[[-13  39   2  -1 -23  -6]
 [-30  18  16   5  30  -9]
 [ 36  76  26 -48 -16  22]
 [-28   1   0  11  22 -15]
 [ 57 -13 -40 -31  61   2]]
->
[[-30  18  16   5  30  -9]
 [-28   1   0  11  22 -15]
 [-13  39   2  -1 -23  -6]
 [ 36  76  26 -48 -16  22]
 [ 57 -13 -40 -31  61   2]]

[[ -1   1  -2   3  -4   0   0   0]
 [-11   2   7  -4 -13  -3   6   7]
 [ 82 -15   6  -3  -1  -4  -5  -4]
 [ 11 -32   4  -3  10   0 -28   2]
 [-33  -9  -4  -3   6  -3 -22  -4]]
->
[[-33  -9  -4  -3   6  -3 -22  -4]
 [-11   2   7  -4 -13  -3   6   7]
 [ -1   1  -2   3  -4   0   0   0]
 [ 11 -32   4  -3  10   0 -28   2]
 [ 82 -15   6  -3  -1  -4  -5  -4]]

[[ 19  -1]
 [-51 -19]
 [ 14 -78]]
->
[[-51 -19]
 [ 14 -78]
 [ 19  -1]]

[[  1  52  13 -32 -18 -37  56]
 [-13   8  12  -7  48  38  35]
 [-23   1  32 -50   0  -5  42]
 [ -3 -12 -28  12  21  19  11]
 [-14  50  56 -63   3 -35  42]
 [  7  14  17 -35  15  37  42]
 [-20   9  53   2   4  -8  -8]]
->
[[-23   1  32 -50   0  -5  42]
 [-20   9  53   2   4  -8  -8]
 [-14  50  56 -63   3 -35  42]
 [-13   8  12  -7  48  38  35]
 [ -3 -12 -28  12  21  19  11]
 [  1  52  13 -32 -18 -37  56]
 [  7  14  17 -35  15  37  42]]

[[  7   1  -7  12 -10  -2 -36  -4  11 -27]
 [ -6   2  -4  -8 -24 -64  17  -5  17   3]
 [ -7 -20  20 -22  32  44  10   2 -27 -17]]
->
[[ -7 -20  20 -22  32  44  10   2 -27 -17]
 [ -6   2  -4  -8 -24 -64  17  -5  17   3]
 [  7   1  -7  12 -10  -2 -36  -4  11 -27]]

[[  9  58 -21  28  10  34  -4  32 -12  -5  19]
 [-16 -51  14 -40  19 -64  -2 -42   5   5 -29]
 [-23 -26  32  11 -34  -8 -11  -2 -29   0  10]]
->
[[-23 -26  32  11 -34  -8 -11  -2 -29   0  10]
 [-16 -51  14 -40  19 -64  -2 -42   5   5 -29]
 [  9  58 -21  28  10  34  -4  32 -12  -5  19]]

[[ 40   8 -27   8 -33   1  35 -33  11  -3 -29 -23  18  54  -8]
 [-29   9   7  23  19 -29 -32  -4 -16 -74  46  45 -32 -44  28]
 [-14   4   9  -3   4 -10 -37  18  -3 -55  53  34 -30 -24  36]]
->
[[-29   9   7  23  19 -29 -32  -4 -16 -74  46  45 -32 -44  28]
 [-14   4   9  -3   4 -10 -37  18  -3 -55  53  34 -30 -24  36]
 [ 40   8 -27   8 -33   1  35 -33  11  -3 -29 -23  18  54  -8]]
---
[[ 20 -11 -55 -71 -36   7 -49]
 [ 57   3 -21  58 -37 -53 -46]
 [ 23 -48  32 -26  22 -72  -9]
 [-75  15 -80  -1  -4  20  -1]
 [-47 -39  -9 -10  32 -23 -13]
 [ 35 -68 -44  29  37 -12  -2]]
->
[[  7 -49  20 -11 -55 -71 -36]
 [-53 -46  57   3 -21  58 -37]
 [-72  -9  23 -48  32 -26  22]
 [ 20  -1 -75  15 -80  -1  -4]
 [-23 -13 -47 -39  -9 -10  32]
 [-12  -2  35 -68 -44  29  37]]

[[-10 -11 -47  -2   7 -71   9]
 [-58   0 -47  -4  24 -23 -49]]
->
[[-71   9 -10 -11 -47  -2   7]
 [-23 -49 -58   0 -47  -4  24]]

[[ 16  42  20  13   3]
 [-13 -13  40  46   5]
 [ -3   0 -23  14 -51]
 [  3  -1 -19  33 -23]
 [  4 -24 -64   7   0]
 [ 13  -3  -5  13   2]
 [ 51 -31  -9 -53  -6]
 [-21 -45  64  25 -15]
 [-15  25  -2 -14  -7]
 [-10  19  28 -19  25]]
->
[[ 13   3  16  42  20]
 [ 46   5 -13 -13  40]
 [ 14 -51  -3   0 -23]
 [ 33 -23   3  -1 -19]
 [  7   0   4 -24 -64]
 [ 13   2  13  -3  -5]
 [-53  -6  51 -31  -9]
 [ 25 -15 -21 -45  64]
 [-14  -7 -15  25  -2]
 [-19  25 -10  19  28]]

[[ 32 -46  33   7 -48   9  33 -44]
 [-13   5  -2   3  21 -30  24  11]
 [ 12  17  41   9 -55  46 -26   0]
 [ 36 -38  44   9 -65  27  19 -43]
 [ 20 -42  11   2 -17 -11  37 -35]
 [-34  60   1   4  26  -7 -21  53]
 [  6  29  44  10 -52  45 -30  10]
 [ 37 -35  51  10 -74  33  16 -43]]
->
[[ 33 -44  32 -46  33   7 -48   9]
 [ 24  11 -13   5  -2   3  21 -30]
 [-26   0  12  17  41   9 -55  46]
 [ 19 -43  36 -38  44   9 -65  27]
 [ 37 -35  20 -42  11   2 -17 -11]
 [-21  53 -34  60   1   4  26  -7]
 [-30  10   6  29  44  10 -52  45]
 [ 16 -43  37 -35  51  10 -74  33]]

[[-21   4 -14 -56  -3 -16  -1  -8   7 -51   6  -8   3  -2 -13]
 [ 34  54  44  17  71  30 -26 -13 -25  14 -10 -22  21  -1  13]]
->
[[ -2 -13 -21   4 -14 -56  -3 -16  -1  -8   7 -51   6  -8   3]
 [ -1  13  34  54  44  17  71  30 -26 -13 -25  14 -10 -22  21]]

[[-58  -1 -51 -35 -28  25  75 -73  32  70 -60 -22 -33]
 [ 72  30 -58 -10  40 -44 -48 -12  18 -72  72 -59  75]
 [-63 -49 -60 -63 -34 -61  59 -79 -12  42 -77 -32 -62]
 [ 31 -12  66 -24  49  67 -15 -15   8 -38  19 -78 -24]
 [ 78  35  27  58  56 -72 -67  50  55 -49  -1  23 -25]
 [-52  53  75 -71  21  71 -26 -72 -34  11  -8  33 -40]
 [ 36 -14  -7 -57 -13 -69  27 -17  18  16 -13 -62  75]]
->
[[-22 -33 -58  -1 -51 -35 -28  25  75 -73  32  70 -60]
 [-59  75  72  30 -58 -10  40 -44 -48 -12  18 -72  72]
 [-32 -62 -63 -49 -60 -63 -34 -61  59 -79 -12  42 -77]
 [-78 -24  31 -12  66 -24  49  67 -15 -15   8 -38  19]
 [ 23 -25  78  35  27  58  56 -72 -67  50  55 -49  -1]
 [ 33 -40 -52  53  75 -71  21  71 -26 -72 -34  11  -8]
 [-62  75  36 -14  -7 -57 -13 -69  27 -17  18  16 -13]]
